Here is a tiny trained network, its code and every weight. The questions are about switching its units off for an input and a target symbol, where a switched-off unit gives its printed mean instead of its output.

import numpy as np


def w(rows, s, z=0):
    codes = np.array(rows[::2]) - 128.0
    scale = np.full(codes.shape[1], s)
    scale[-1] = z or s
    return codes * scale


def norm(h):
    return h / np.sqrt((h * h).mean(-1, keepdims=True) + 1e-5)


def f(y):
    return y / 2 * (1 + np.tanh(0.7978845608 * (y + 0.044715 * y**3)))


def softmax(a):
    e = np.exp(a - a.max(-1, keepdims=True))
    return e / e.sum(-1, keepdims=True)


def log_softmax(a):
    a = a - a.max(-1, keepdims=True)
    return a - np.log(np.exp(a).sum(-1, keepdims=True))


def net(x, mask):
    ids = ['αβγδεζηθλξπστφψω'.index(c) for c in x.split()]
    T = len(ids)
    res = E[ids] + P[:T]
    q, k, v = (norm(res) @ M[0].T for M in (Q, K, V))
    z = softmax(np.where(np.tri(T) > 0, q @ k.T / 2**0.5, -1e9)) @ v
    res = res + np.where(mask[0], z, O[0][:, -1]) @ O[0][:, :-1]
    y = f(norm(res) @ A[0][:, :-1].T + A[0][:, -1])
    res = res + np.where(mask[1:9], y, B[0][:, -1]) @ B[0][:, :-1]
    return log_softmax(norm(res)[-1] @ U[:, :-1].T + U[:, -1])


Q, K, V, O, A, B = {}, {}, {}, {}, {}, {}
E = w([
[137,226,161,184,168,158],'α',
[51,163,101,124,152,40],'β',
[195,139,94,158,132,146],'γ',
[101,207,81,218,120,87],'δ',
[48,129,214,163,159,185],'ε',
[169,104,137,200,145,147],'ζ',
[189,113,157,154,190,128],'η',
[33,253,186,163,100,93],'θ',
[154,211,159,118,141,75],'λ',
[95,51,50,145,169,165],'ξ',
[108,198,83,105,156,160],'π',
[36,205,114,103,77,122],'σ',
[190,107,122,196,166,3],'τ',
[40,161,155,153,161,106],'φ',
[157,166,215,64,246,27],'ψ',
[200,105,131,84,193,131],'ω',
],0.016)
P = w([
[128,175,223,135,211,63],'0',
[139,147,200,124,198,72],'1',
[167,155,142,110,178,85],'2',
[157,163,171,114,193,82],'3',
[147,174,181,128,207,89],'4',
[143,173,147,110,193,97],'5',
[138,189,160,108,200,133],'6',
[131,191,154,125,206,133],'7',
[168,180,94,128,177,170],'8',
[132,210,64,131,160,195],'9',
[93,233,3,76,142,174],'10',
[135,248,2,153,152,222],'11',
],0.0049)
Q[0] = w([
[143,45,127,56,67,168],'H0',
[116,162,66,134,254,149],'H0',
],0.0095)
K[0] = w([
[186,245,137,122,91,128],'H0',
[78,22,78,145,153,154],'H0',
],0.011)
V[0] = w([
[93,120,29,143,206,193],'H0',
[185,226,253,90,104,93],'H0',
],0.0043)
O[0] = w([
[93,185,63,99,205,147,246],'H0',
[237,101,134,73,45,254,3],'H0',
],0.0061,0.0059)
A[0] = w([
[151,29,93,207,255,176,128],'N0',
[151,191,122,217,159,164,189],'N1',
[89,163,157,247,119,183,116],'N2',
[120,192,86,244,59,72,118],'N3',
[181,174,158,134,96,114,27],'N4',
[63,150,118,169,189,122,65],'N5',
[55,143,44,120,109,82,255],'N6',
[166,57,173,75,115,141,114],'N7',
],0.0086,0.0034)
B[0] = w([
[97,159,173,183,129,155,213],'N0',
[88,87,83,126,84,126,232],'N1',
[144,76,90,1,132,121,186],'N2',
[137,22,158,112,90,122,190],'N3',
[153,185,53,127,78,60,126],'N4',
[156,134,26,128,115,94,239],'N5',
[89,168,153,202,171,156,255],'N6',
[107,124,49,109,111,135,122],'N7',
],0.0096,0.0079)
U = w([
[170,141,24,19,116,147,96],'α',
[37,159,159,197,222,63,162],'β',
[208,156,52,196,68,199,189],'γ',
[96,12,70,115,65,73,128],'δ',
[70,52,178,34,199,213,194],'ε',
[102,30,185,192,101,219,175],'ζ',
[162,173,254,223,153,224,149],'η',
[31,157,190,71,20,78,101],'θ',
[194,236,135,108,71,65,201],'λ',
[110,118,132,144,166,159,3],'ξ',
[128,228,38,107,171,253,77],'π',
[33,230,239,156,47,218,83],'σ',
[177,45,204,194,140,42,113],'τ',
[62,127,48,49,194,59,48],'φ',
[186,141,210,42,224,80,135],'ψ',
[235,122,142,92,250,225,166],'ω',
],0.0067,0.0026)

Each question gives the input, a string of symbols that net reads in full, and the target symbol t.
The units are the heads (2 rows each of Q, K, V and O) and the neurons (one row each of A and B). Each row of codes is followed by its name. A weight is (code - 128) times the scale printed after its matrix; where a second scale follows, it is the last column's (O, A, B and U).
mask holds one flag per unit, heads first, then neurons. A switched-off unit (its flag False) gives its mean, the last column of its rows in O or B, instead of its output. The means were averaged over made-up inputs and are rounded, as every weight is.
A unit's drop is (log p(t) with every unit on - log p(t) with that unit switched off) / (log p(t) with every unit on - log p(t) with every unit switched off).
The circuit of an input: a set's keep is (log p(t) with only the set's units on - log p(t) with every unit switched off) / (log p(t) with every unit on - log p(t) with every unit switched off). Starting from all 9 units, units are removed one at a time, each time the one whose removal leaves the highest keep (on an exact tie, the one counted first), for as long as the keep stays at least 0.8.
units of the circuit, in order: the units of the circuit, biggest drop first
unit that matters most: the unit with the biggest drop
top k neurons: the k neurons with the biggest drops, biggest first
drop when u is switched off: that unit's drop, to one decimal
input ω π τ τ λ β ψ β η, target η: units of the circuit, in order => (N0, H0)
input β α β λ σ δ τ ε ε ε, target ε: units of the circuit, in order => (N2, H0)
input ε ψ ψ α η ψ ω δ ψ δ δ, target δ: unit that matters most => N3
input β τ σ δ ε φ τ β η γ α, target α: units of the circuit, in order => (H0, N2, N6)
input τ φ λ, target λ: top 3 neurons => (N4, N6, N2)
input ψ σ θ τ λ π δ α, target α: units of the circuit, in order => (N2, H0, N6)
input θ ε π θ η ε φ, target φ: top 2 neurons => (N2, N0)
input σ θ β ω ω δ δ λ, target λ: units of the circuit, in order => (H0, N6)
input λ π λ ε β α τ, target τ: top 3 neurons => (N6, N5, N3)
input ε θ λ π φ ε ε, target ε: top 2 neurons => (N2, N6)
input λ γ λ θ π π ω ψ ζ, target ζ: drop when H0 is switched off => 0.4
input β λ γ, target γ: drop when H0 is switched off => 1.0
input α γ λ ω ε θ ω σ, target σ: drop when H0 is switched off => 1.0
input ζ σ β λ π τ, target τ: drop when H0 is switched off => 0.6
input ψ ψ θ, target θ: top neuron => (N5)
